Below are the code and all the weights of a small trained network. Each question names an input and a class and asks about switching units off, where a switched-off unit gives its printed mean instead of its output.

import numpy as np


def w(rows, s, z=0):
    codes = np.array(rows[::2]) - 128.0
    scale = np.full(codes.shape[1], s)
    scale[-1] = z or s
    return codes * scale


def norm(h):
    return h / np.sqrt((h * h).mean(-1, keepdims=True) + 1e-5)


def f(y):
    return y / 2 * (1 + np.tanh(0.7978845608 * (y + 0.044715 * y**3)))


def log_softmax(a):
    a = a - a.max(-1, keepdims=True)
    return a - np.log(np.exp(a).sum(-1, keepdims=True))


def net(x, mask):
    res = np.array(x, float).reshape(1, 7) / 4 @ E
    u = 0
    for l in range(2):
        y = f(norm(res) @ A[l][:, :-1].T + A[l][:, -1])
        res = res + np.where(mask[u : u + 6], y, B[l][:, -1]) @ B[l][:, :-1]
        u += 6
    return log_softmax(norm(res)[-1] @ U[:, :-1].T + U[:, -1])


A, B = {}, {}
E = w([
[133,128,133,123,122,122,119],'x0',
[128,114,52,92,125,146,133],'x1',
[86,152,85,176,163,34,117],'x2',
[128,126,132,118,128,115,116],'x3',
[208,33,93,217,143,153,100],'x4',
[131,189,103,144,152,161,63],'x5',
[2,68,156,133,120,182,77],'x6',
],0.0088)
A[0] = w([
[145,146,246,172,143,125,124,78],'L0N0',
[123,61,169,85,78,88,195,51],'L0N1',
[124,104,20,61,120,161,139,25],'L0N2',
[146,204,130,123,125,176,42,67],'L0N3',
[176,125,193,44,138,208,126,115],'L0N4',
[139,164,239,200,131,123,132,3],'L0N5',
],0.013,0.0036)
B[0] = w([
[126,150,96,56,121,144,99,211],'L0N0',
[126,135,137,130,227,152,188,217],'L0N1',
[133,143,128,9,144,99,43,195],'L0N2',
[121,92,155,126,217,138,249,207],'L0N3',
[109,130,30,179,50,113,146,254],'L0N4',
[142,108,82,28,147,93,58,193],'L0N5',
],0.017,0.0049)
A[1] = w([
[80,149,136,189,142,8,89,79],'L1N0',
[6,125,139,123,100,193,103,71],'L1N1',
[208,240,130,104,72,108,179,45],'L1N2',
[123,217,119,207,198,164,53,76],'L1N3',
[61,238,142,123,117,85,150,2],'L1N4',
[209,88,150,200,149,137,47,37],'L1N5',
],0.014,0.0012)
B[1] = w([
[162,151,36,154,115,129,132,216],'L1N0',
[187,207,194,176,156,66,93,253],'L1N1',
[91,162,214,191,166,109,46,234],'L1N2',
[154,150,95,106,149,99,168,168],'L1N3',
[111,31,119,121,8,229,154,248],'L1N4',
[58,41,223,87,59,186,134,211],'L1N5',
],0.014,0.0056)
U = w([
[123,148,98,8,115,134,61,103],'0',
[94,86,150,156,65,189,142,254],'1',
[132,131,15,219,69,145,142,71],'2',
[118,133,151,136,227,168,237,106],'3',
[125,174,218,209,143,131,60,88],'4',
],0.012,0.0057)

Each question gives the input, the list of numbers given to net, and the class t.
The units are the neurons (one row each of A and B). Each row of codes is followed by its name. A weight is (code - 128) times the scale printed after its matrix; where a second scale follows, it is the last column's (A, B and U).
mask holds one flag per neuron, layer by layer. A switched-off neuron (its flag False) gives its mean, the last column of its row in B, instead of its output. The means were averaged over made-up inputs and are rounded, as every weight is.
A unit's drop is (log p(t) with every unit on - log p(t) with that unit switched off) / (log p(t) with every unit on - log p(t) with every unit switched off).
The circuit of an input: a set's keep is (log p(t) with only the set's units on - log p(t) with every unit switched off) / (log p(t) with every unit on - log p(t) with every unit switched off). Starting from all 12 units, units are removed one at a time, each time the one whose removal leaves the highest keep (on an exact tie, the one counted first), for as long as the keep stays at least 0.8.
circuit, biggest first: the units of the circuit, biggest drop first
unit that matters most: the unit with the biggest drop
top k neurons: the k neurons with the biggest drops, biggest first
drop of u: that unit's drop, to one decimal
input [-1,-3,-5,-1,7,-8,8], class 3: unit that matters most => L0N1
input [7,-4,-8,8,4,-8,5], class 2: circuit, biggest first => [L0N4, L1N5]
input [3,-1,3,-8,2,-8,7], class 3: top 2 neurons => [L0N1, L1N2]
input [1,2,4,5,7,7,-2], class 1: top 4 neurons => [L1N5, L0N1, L0N4, L1N1]
input [-6,-5,-2,-7,-7,1,-3], class 1: top 2 neurons => [L1N4, L0N2]
input [8,2,7,2,-7,6,0], class 1: top 3 neurons => [L1N4, L0N3, L0N4]
input [6,-5,-5,1,3,1,-3], class 0: top 2 neurons => [L0N5, L0N0]
input [8,0,-2,6,0,7,8], class 4: top 3 neurons => [L1N1, L0N1, L1N4]
input [0,7,1,2,0,-8,-4], class 3: top 3 neurons => [L0N1, L0N5, L0N0]
input [-5,-7,-8,-1,-2,-4,-7], class 2: top 2 neurons => [L0N4, L0N2]
input [-7,5,-1,-8,-7,-2,-3], class 1: top 4 neurons => [L1N4, L0N5, L0N0, L1N1]
input [0,4,5,2,8,3,-4], class 1: circuit, biggest first => [L1N5, L0N4]
input [3,-3,4,-3,-3,1,-3], class 2: top 2 neurons => [L1N0, L0N2]
input [-8,6,-2,-7,0,-2,0], class 0: circuit, biggest first => [L0N2]
input [-2,1,1,1,5,-1,7], class 4: top 2 neurons => [L1N1, L1N4]
input [-4,3,-5,-3,6,-8,-3], class 3: top 2 neurons => [L0N1, L1N4]
input [4,-5,8,0,0,0,1], class 2: top 3 neurons => [L1N0, L0N2, L1N5]
input [-8,-8,5,-4,3,-7,0], class 0: drop of L0N5 => 0.5
input [8,-2,1,-7,-2,-2,7], class 4: drop of L1N1 => 0.9
input [8,2,-4,-6,-6,8,1], class 3: circuit, biggest first => [L0N3]
input [6,0,-4,5,2,0,-1], class 2: drop of L0N4 => 0.8
